Here is a tiny trained network, its code and every weight. The questions are about switching its units off for an input and a class, where a switched-off unit gives its printed mean instead of its output.

import numpy as np


def w(rows, s, z=0):
    codes = np.array(rows[::2]) - 128.0
    scale = np.full(codes.shape[1], s)
    scale[-1] = z or s
    return codes * scale


def f(y):
    return np.maximum(y, 0)


def log_softmax(a):
    a = a - a.max(-1, keepdims=True)
    return a - np.log(np.exp(a).sum(-1, keepdims=True))


def net(x, mask):
    res = np.array(x, float).reshape(1, 7) / 4 @ E
    y = f(res @ A[0][:, :-1].T + A[0][:, -1])
    res = res + np.where(mask, y, B[0][:, -1]) @ B[0][:, :-1]
    return log_softmax(res[-1] @ U[:, :-1].T + U[:, -1])


A, B = {}, {}
E = w([
[125,100,205,6],'x0',
[129,129,129,129],'x1',
[92,254,186,128],'x2',
[12,132,50,84],'x3',
[129,127,127,128],'x4',
[128,127,128,126],'x5',
[39,78,208,190],'x6',
],0.008)
A[0] = w([
[128,130,135,138,254],'neuron 1',
[109,185,152,125,34],'neuron 2',
[216,162,87,90,87],'neuron 3',
[158,143,87,212,93],'neuron 4',
[65,125,90,121,127],'neuron 5',
[113,178,156,131,64],'neuron 6',
[121,218,161,124,85],'neuron 7',
[105,128,119,111,79],'neuron 8',
[136,153,98,176,216],'neuron 9',
[137,148,83,201,42],'neuron 10',
[191,161,91,90,9],'neuron 11',
[118,174,145,130,27],'neuron 12',
[124,227,150,128,101],'neuron 13',
[118,173,145,130,30],'neuron 14',
[155,46,81,108,65],'neuron 15',
[139,121,175,12,69],'neuron 16',
[232,119,212,192,3],'neuron 17',
[133,130,129,127,100],'neuron 18',
[139,153,79,186,49],'neuron 19',
[92,231,159,108,82],'neuron 20',
[123,118,163,68,19],'neuron 21',
[127,176,67,208,60],'neuron 22',
[70,217,159,147,107],'neuron 23',
[129,144,66,205,49],'neuron 24',
[148,44,84,116,49],'neuron 25',
[149,101,180,36,52],'neuron 26',
[127,174,165,150,110],'neuron 27',
[87,86,191,185,57],'neuron 28',
[94,195,146,121,88],'neuron 29',
[148,60,103,131,13],'neuron 30',
[189,172,93,51,75],'neuron 31',
[83,136,177,150,112],'neuron 32',
[84,104,100,112,89],'neuron 33',
[176,183,85,88,29],'neuron 34',
[139,83,112,131,32],'neuron 35',
[68,57,214,190,62],'neuron 36',
[53,130,80,99,47],'neuron 37',
[185,174,75,93,74],'neuron 38',
[76,90,176,169,98],'neuron 39',
[133,39,85,133,53],'neuron 40',
[136,129,126,147,237],'neuron 41',
[121,83,180,36,53],'neuron 42',
[122,215,148,117,90],'neuron 43',
[64,132,90,113,71],'neuron 44',
[135,194,130,116,153],'neuron 45',
[1,135,42,81,61],'neuron 46',
[144,72,107,124,9],'neuron 47',
[70,84,216,163,54],'neuron 48',
],0.01,0.0079)
B[0] = w([
[126,93,126,3,255],'neuron 1',
[146,62,121,177,142],'neuron 2',
[100,170,54,116,186],'neuron 3',
[62,150,201,121,185],'neuron 4',
[194,155,162,117,186],'neuron 5',
[143,72,120,165,146],'neuron 6',
[148,49,123,172,178],'neuron 7',
[135,137,145,142,133],'neuron 8',
[102,106,174,51,227],'neuron 9',
[56,157,198,166,159],'neuron 10',
[105,168,56,170,147],'neuron 11',
[144,78,121,175,132],'neuron 12',
[140,61,117,161,186],'neuron 13',
[155,57,109,185,132],'neuron 14',
[133,53,127,183,176],'neuron 15',
[43,150,207,183,198],'neuron 16',
[253,221,195,166,187],'neuron 17',
[133,130,126,143,128],'neuron 18',
[71,137,179,143,155],'neuron 19',
[140,50,121,190,194],'neuron 20',
[79,116,186,151,142],'neuron 21',
[65,138,187,148,180],'neuron 22',
[153,57,113,159,201],'neuron 23',
[59,153,205,160,171],'neuron 24',
[146,31,122,232,169],'neuron 25',
[55,150,205,168,180],'neuron 26',
[144,104,113,119,163],'neuron 27',
[116,170,63,140,180],'neuron 28',
[151,62,129,172,169],'neuron 29',
[142,62,109,182,144],'neuron 30',
[76,171,44,151,184],'neuron 31',
[121,133,67,83,175],'neuron 32',
[170,133,139,127,154],'neuron 33',
[106,143,55,132,153],'neuron 34',
[139,69,113,166,133],'neuron 35',
[119,178,5,137,213],'neuron 36',
[203,181,159,136,165],'neuron 37',
[98,158,52,137,172],'neuron 38',
[119,155,43,114,189],'neuron 39',
[156,48,121,192,171],'neuron 40',
[121,99,134,25,237],'neuron 41',
[70,144,189,164,183],'neuron 42',
[145,58,112,169,175],'neuron 43',
[172,165,152,140,162],'neuron 44',
[133,74,114,106,185],'neuron 45',
[240,214,192,152,220],'neuron 46',
[139,84,121,184,135],'neuron 47',
[99,190,23,133,191],'neuron 48',
],0.0076,0.0079)
U = w([
[141,33,126,167,92],'0',
[15,167,209,151,78],'1',
[93,195,40,136,94],'2',
[245,210,182,145,120],'3',
[113,118,146,96,251],'4',
],0.012)

Each question gives the input, the list of numbers given to net, and the class t.
The units are the neurons (one row each of A and B). Each row of codes is followed by its name. A weight is (code - 128) times the scale printed after its matrix; where a second scale follows, it is the last column's (A, B and U).
mask holds one flag per neuron, in row order. A switched-off neuron (its flag False) gives its mean, the last column of its row in B, instead of its output. The means were averaged over made-up inputs and are rounded, as every weight is.
A unit's drop is (log p(t) with every unit on - log p(t) with that unit switched off) / (log p(t) with every unit on - log p(t) with every unit switched off).
The circuit of an input: a set's keep is (log p(t) with only the set's units on - log p(t) with every unit switched off) / (log p(t) with every unit on - log p(t) with every unit switched off). Starting from the 12 units with the biggest drops (on a tie, the unit counted first), units are removed one at a time, each time the one whose removal leaves the highest keep (on an exact tie, the one counted first), for as long as the keep stays at least 0.8.
units of the circuit, in order: the units of the circuit, biggest drop first
top k neurons: the k neurons with the biggest drops, biggest first
drop when u is switched off: that unit's drop, to one decimal
input [-5,1,6,4,0,-8,-7], class 4: units of the circuit, in order -> (neuron 9; neuron 36)
input [3,-4,6,-6,1,-3,1], class 0: top neuron -> (neuron 46)
input [7,5,1,0,1,-6,-5], class 1: units of the circuit, in order -> (neuron 16; neuron 26)
input [3,8,4,-7,-3,-7,-7], class 2: units of the circuit, in order -> (neuron 31; neuron 3)
input [-6,2,2,5,-5,7,-5], class 4: top 3 neurons -> (neuron 16; neuron 26; neuron 42)
input [4,6,-7,8,7,-5,-4], class 3: units of the circuit, in order -> (neuron 46; neuron 37)
input [-5,-5,4,4,6,-5,-3], class 1: units of the circuit, in order -> (neuron 22; neuron 36)
input [-8,6,7,-7,7,-1,2], class 1: top 4 neurons -> (neuron 4; neuron 22; neuron 10; neuron 24)
input [-5,-4,-4,5,-1,-1,-1], class 1: units of the circuit, in order -> (neuron 24; neuron 22; neuron 4)
input [7,-3,3,7,-2,3,-1], class 1: top 3 neurons -> (neuron 16; neuron 42; neuron 26)
input [8,-7,8,8,-5,-8,1], class 0: top 2 neurons -> (neuron 20; neuron 23)
input [8,4,0,6,7,-1,-8], class 1: top 3 neurons -> (neuron 16; neuron 26; neuron 42)
input [1,7,6,8,1,7,0], class 3: drop when neuron 46 is switched off -> 0.6
input [5,-4,-3,-8,-4,-4,3], class 3: drop when neuron 17 is switched off -> 1.3
input [-2,-1,-5,-8,-2,-7,2], class 3: units of the circuit, in order -> (neuron 17)
input [8,1,4,-7,0,3,1], class 1: drop when neuron 26 is switched off -> 0.2
input [-2,6,4,-5,7,-4,7], class 2: drop when neuron 48 is switched off -> 0.1
